Below are the code and all the weights of a small trained network. Each question names an input and a class and asks about switching units off, where a switched-off unit gives its printed mean instead of its output.

import numpy as np


def w(rows, s, z=0):
    codes = np.array(rows[::2]) - 128.0
    scale = np.full(codes.shape[1], s)
    scale[-1] = z or s
    return codes * scale


def f(y):
    return np.maximum(y, 0)


def log_softmax(a):
    a = a - a.max(-1, keepdims=True)
    return a - np.log(np.exp(a).sum(-1, keepdims=True))


def net(x, mask):
    res = np.array(x, float).reshape(1, 4) / 4 @ E
    y = f(res @ A[0][:, :-1].T + A[0][:, -1])
    res = res + np.where(mask, y, B[0][:, -1]) @ B[0][:, :-1]
    return log_softmax(res[-1] @ U[:, :-1].T + U[:, -1])


A, B = {}, {}
E = w([
[144,19,181,36,15],'x0',
[147,124,137,127,134],'x1',
[33,88,180,143,254],'x2',
[16,79,61,218,44],'x3',
],0.0077)
A[0] = w([
[138,136,86,181,165,64],'n0',
[74,90,135,232,84,71],'n1',
[116,86,198,72,90,118],'n2',
[172,190,80,216,194,50],'n3',
[176,183,90,141,36,134],'n4',
[130,108,64,184,200,4],'n5',
[44,98,91,166,112,65],'n6',
[177,133,53,122,104,181],'n7',
[73,39,183,120,160,94],'n8',
[142,31,141,113,96,50],'n9',
[177,125,136,71,177,109],'n10',
[146,127,79,175,140,13],'n11',
[76,132,196,159,151,167],'n12',
[136,178,227,89,171,94],'n13',
[133,216,125,154,160,54],'n14',
[88,88,10,130,101,90],'n15',
[127,91,182,133,97,57],'n16',
[53,72,207,151,194,130],'n17',
[114,77,231,77,101,91],'n18',
],0.012,0.004)
B[0] = w([
[154,116,78,132,58,177],'n0',
[151,83,153,20,60,244],'n1',
[125,118,50,152,89,232],'n2',
[131,36,40,164,133,233],'n3',
[51,221,152,142,92,232],'n4',
[101,177,54,141,68,184],'n5',
[150,61,152,52,62,230],'n6',
[99,188,196,205,47,199],'n7',
[124,255,80,148,54,230],'n8',
[46,113,54,226,99,216],'n9',
[104,118,137,75,44,200],'n10',
[111,173,37,99,70,154],'n11',
[94,171,189,162,46,202],'n12',
[93,149,117,10,53,210],'n13',
[220,121,32,83,176,193],'n14',
[104,134,184,22,58,223],'n15',
[87,138,61,169,149,176],'n16',
[53,227,170,145,45,254],'n17',
[115,91,6,129,97,236],'n18',
],0.0074,0.0092)
U = w([
[129,82,2,149,186,80],'0',
[152,164,115,108,164,254],'1',
[141,231,154,142,163,51],'2',
[159,116,123,35,166,178],'3',
[98,63,133,174,196,108],'4',
],0.0081,0.0038)

Each question gives the input, the list of numbers given to net, and the class t.
The units are the neurons (one row each of A and B). Each row of codes is followed by its name. A weight is (code - 128) times the scale printed after its matrix; where a second scale follows, it is the last column's (A, B and U).
mask holds one flag per neuron, in row order. A switched-off neuron (its flag False) gives its mean, the last column of its row in B, instead of its output. The means were averaged over made-up inputs and are rounded, as every weight is.
A unit's drop is (log p(t) with every unit on - log p(t) with that unit switched off) / (log p(t) with every unit on - log p(t) with every unit switched off).
The circuit of an input: a set's keep is (log p(t) with only the set's units on - log p(t) with every unit switched off) / (log p(t) with every unit on - log p(t) with every unit switched off). Starting from the 12 units with the biggest drops (on a tie, the unit counted first), units are removed one at a time, each time the one whose removal leaves the highest keep (on an exact tie, the one counted first), for as long as the keep stays at least 0.8.
circuit, biggest first: the units of the circuit, biggest drop first
unit that matters most: the unit with the biggest drop
k most important neurons: the k neurons with the biggest drops, biggest first
drop of u: that unit's drop, to one decimal
input [-2,3,1,2], class 4: 2 most important neurons -> (n8, n13)
input [3,-1,8,2], class 2: unit that matters most -> n17
input [1,0,5,-4], class 2: circuit, biggest first -> (n17, n3)
input [2,2,-8,3], class 2: 2 most important neurons -> (n4, n7)
input [6,-5,3,-6], class 0: circuit, biggest first -> (n18, n2)
input [4,1,2,6], class 3: circuit, biggest first -> (n1, n15)
input [-4,4,-1,8], class 3: circuit, biggest first -> (n1, n15)
input [7,0,7,-5], class 0: 3 most important neurons -> (n18, n2, n9)
input [-6,-5,-6,-5], class 0: 3 most important neurons -> (n3, n14, n17)
input [4,-2,-2,-2], class 0: circuit, biggest first -> (n17, n15, n1)
input [-7,-4,6,-8], class 3: 4 most important neurons -> (n13, n9, n10, n18)
input [-4,-3,7,-1], class 2: 2 most important neurons -> (n17, n12)
input [2,-6,-7,8], class 3: 2 most important neurons -> (n1, n15)
input [-4,1,-8,3], class 2: circuit, biggest first -> (n4)
input [5,-3,-7,-2], class 2: 3 most important neurons -> (n4, n7, n3)
input [0,-6,-7,2], class 2: 2 most important neurons -> (n4, n7)
input [-7,-5,7,-4], class 0: 2 most important neurons -> (n3, n14)
input [-8,1,2,1], class 0: drop of n3 -> 0.2
input [3,4,-3,6], class 3: drop of n4 -> -0.1
input [0,-7,8,7], class 2: drop of n4 -> -0.1
